[[145 144 145 107]
 [114 115 113 146]
 [114 114 112 146]] ⇒ 113

[[138 119 124 115 134 110 136]
 [114 120 142 148 126 152 133]] ⇒ 110

[[132 104 143 120]
 [145 117 134 117]
 [129 117 120 119]] ⇒ 134

[[157 119 114 106]
 [117 113 146 156]] ⇒ 114

[[116 116 144 120 113]
 [108 129 148 147 114]
 [120 134 106 154 153]] ⇒ 147

[[137 121 124 127 114 150 128]
 [127 118 126 124 121 101 126]
 [140 144 136 132 128 137 131]] ⇒ 101

[[135 109 127 116]
 [122 128 134 137]
 [104 124 156 142]] ⇒ 134

[[107 133 118 111 112 122]
 [111 123 155 129 133 126]
 [134 122 107 125 111 121]] ⇒ 133

[[112 115 118 101 150]
 [148 150 140 127 141]] ⇒ 101

[[118 129 137 140 139]
 [153 139 122 110 108]] ⇒ 140
---
[107 111 157 138] >> 107, 138

[ 99 110 141 143] >> 99, 143

[104 136 125 126] >> 104, 126

[134 100 118 126 141 146 146] >> 134, 146

[[139 118 136 125 122 126]
 [121 122 101 136 121 136]] >> 139, 136

[[111 139 136 115 112 125]
 [101 133 153 113 122 134]] >> 111, 134

[[136 107 132 125 136 139 116]
 [114 138 125 128 114 128 130]
 [150 113 122 119 150 123 117]] >> 136, 117

[[132 136 129 125 135]
 [100 126 124 135 121]] >> 132, 121

[112 115 134 121 101 121] >> 112, 121

[[118 119 109 104 150 147]
 [134 132 116 153 108 110]
 [103 132 119 104 150 145]] >> 118, 145
---
127,129,128,128,128
138,110,150,151,125
→ 127, 125

134,132,130,126,124,149
128,137,134,111,120,123
130,137,135,113,120,130
→ 134, 130

141,116,126,132,132,149
143,124,123,142,134,153
143,127,124,144,134,150
→ 141, 150

153,141,154,117,151
117,115,107,146,114
→ 153, 114

123,150,119,154
124,129,126,130
→ 123, 130

115,98,106,105
107,109,110,119
→ 115, 119
---
[[145, 135, 157, 147, 142], [109, 134, 116, 148, 143]] ==> 157
[[136, 103, 124, 140, 101], [127, 137, 111, 125, 134]] ==> 124
[[128, 125, 99, 140, 110], [141, 120, 111, 130, 156]] ==> 99
[[129, 130, 100, 128, 129], [112, 129, 141, 137, 127]] ==> 100
[[137, 112, 146, 139, 119], [103, 125, 120, 123, 107]] ==> 146
[[127, 138, 142, 105, 129], [144, 143, 151, 125, 131]] ==> 142
[[110, 115, 138, 112, 141], [142, 141, 144, 131, 104]] ==> 138
[[129, 124, 126, 124, 131], [136, 106, 119, 128, 145]] ==> 126
[[128, 129, 148, 151, 130], [154, 130, 128, 129, 145]] ==> 148
---
[154 110 157 147 137 133] >> 154, 133

[[128 145 107 101 133]
 [148 104 145 135 143]] >> 128, 143

[[101 150 132 134 104 138 134]
 [146 133 145 120 133 133 139]
 [135 137 155 106 121 129 153]] >> 101, 153

[129 107 105 142] >> 129, 142

[118 153 111 156 151 125] >> 118, 125

[[134 138 108 116 118]
 [129 137 118 138 123]
 [122 130 110 106 117]] >> 134, 117

[149 152 124 135 153 125] >> 149, 125

[[128 129 136 117 129 117]
 [122 134 126 141 119 147]
 [124 133 127 139 118 152]] >> 128, 152

[[154 115 121 118 135]
 [135 119 135 117 114]] >> 154, 114

[[133 102 126 127]
 [129 131 127 132]] >> 133, 132
---
[[152 138 145 107 115 101 128]
 [133 112 123 143 113 150 131]
 [140 105 148 136 153 122 144]] => 152

[[114 121 141 127 118 117]
 [145 136 107 136 130 145]
 [127 137 128 102 151 121]] => 114

[[121 141 124 141]
 [142 116 127 124]
 [106 144 131 129]] => 121

[[145 114 114 125 148 132 129]
 [116 112 124 143 142 131 107]
 [118 132 127 129 122 126 116]] => 145

[[154 131 132 139 105]
 [122 125 123 124 130]
 [129 121 143 131 144]] => 154

[[131 130 105 136 148]
 [131 105 119 134 147]
 [141 112 113 112 138]] => 131
---
[111 125 100 144 143 125 130] ==> 130, 111

[[133 109 147 119 127]
 [135 105 145 122 126]] ==> 127, 135

[[125 124 144 142 130 127]
 [124 105 124 129 137 114]
 [149 128 126 128 116 130]] ==> 127, 149

[100 131 117 122] ==> 122, 100

[120 120 127 155 146] ==> 146, 120

[106 145 107 146 117] ==> 117, 106
---
Q:
[[139, 101, 137, 127],
 [126, 105, 134, 124]]
A: 101

Q: [108, 111, 147, 150, 103, 107]
A: 150

Q:
[[136, 103, 99, 100, 127, 156],
 [102, 132, 155, 142, 146, 102]]
A: 100

Q:
[[123, 105, 107, 126],
 [131, 130, 118, 124],
 [126, 129, 129, 155]]
A: 105

Q:
[[124, 129, 120, 129, 132],
 [124, 117, 113, 131, 100]]
A: 120

Q:
[[142, 134, 121, 119, 119],
 [128, 134, 128, 107, 122]]
A: 121

Q:
[[102, 127, 139, 137, 137],
 [134, 120, 150, 151, 150],
 [129, 133, 113, 113, 110]]
A: 139

Q:
[[104, 116, 120, 154, 122, 116, 138],
 [107, 118, 121, 154, 128, 120, 142],
 [137, 148, 149, 113, 108, 147, 134]]
A: 122

Q: [126, 140, 145, 124, 127, 151]
A: 124
---
[[120 139 130 106 118 135 128]
 [120 128 139 124 114 126 119]] out 126

[[138 119 135 101]
 [137 126 137 109]
 [126 145 110 115]] out 137

[[124 120 141 129 123 122 128]
 [127 144 120 139 129 133 119]
 [131 126 115 126 130 131 149]] out 133

[[124 124 118 119 115]
 [132 134 106 129 109]] out 129

[[121 143 138 114 112 127 121]
 [140 114 129 137 148 131 137]
 [138 137 111 107 144 112 148]] out 131

[[121 130 130 126 130 144 149]
 [113 110 117 138 129 135 106]] out 135
---
array([[127, 121, 127, 107, 133, 122, 130],
       [143, 156, 120, 132, 121, 118, 119]]) value 156

array([[142, 135, 119, 154, 133, 157, 139],
       [151, 142, 134, 146, 115, 145, 132]]) value 142

array([[115, 138, 143, 130, 147, 117, 123],
       [116, 107, 133, 121, 122, 146, 147]]) value 107

array([[133, 122, 128, 126, 140, 124, 125],
       [131, 140, 126, 133, 100, 136, 142]]) value 140

array([[142, 141, 102, 111, 130],
       [114, 111, 155, 143, 118]]) value 111

array([[140, 129, 126, 125, 103, 133, 148],
       [138, 103, 124, 120, 131, 130, 146]]) value 103

array([[148, 153, 131, 123, 128],
       [137, 149, 119, 128, 125]]) value 149

array([[127, 143, 148, 139],
       [157, 120, 119, 117]]) value 120

array([[121, 121, 127, 120],
       [115, 149, 134, 120]]) value 149
---
124  126  127  150  127  125  132
145  134  140  104  140  114  126
-> 124

139  127  106  130
100  148  147  138
-> 127

123   99  132  132  136  138  124 -> 124

144  140  143  106 -> 143

139  131  114  104  144
139  140  139  141  139
-> 131

120  157  122  151 -> 151

114  127  118  128
120  125  129  128
140  123  156  127
-> 120

122  136  122  109  100
134  113  139  111  121
-> 111

136  115  103  136  121  144 -> 121

122  120  131  138  137  154  135 -> 131
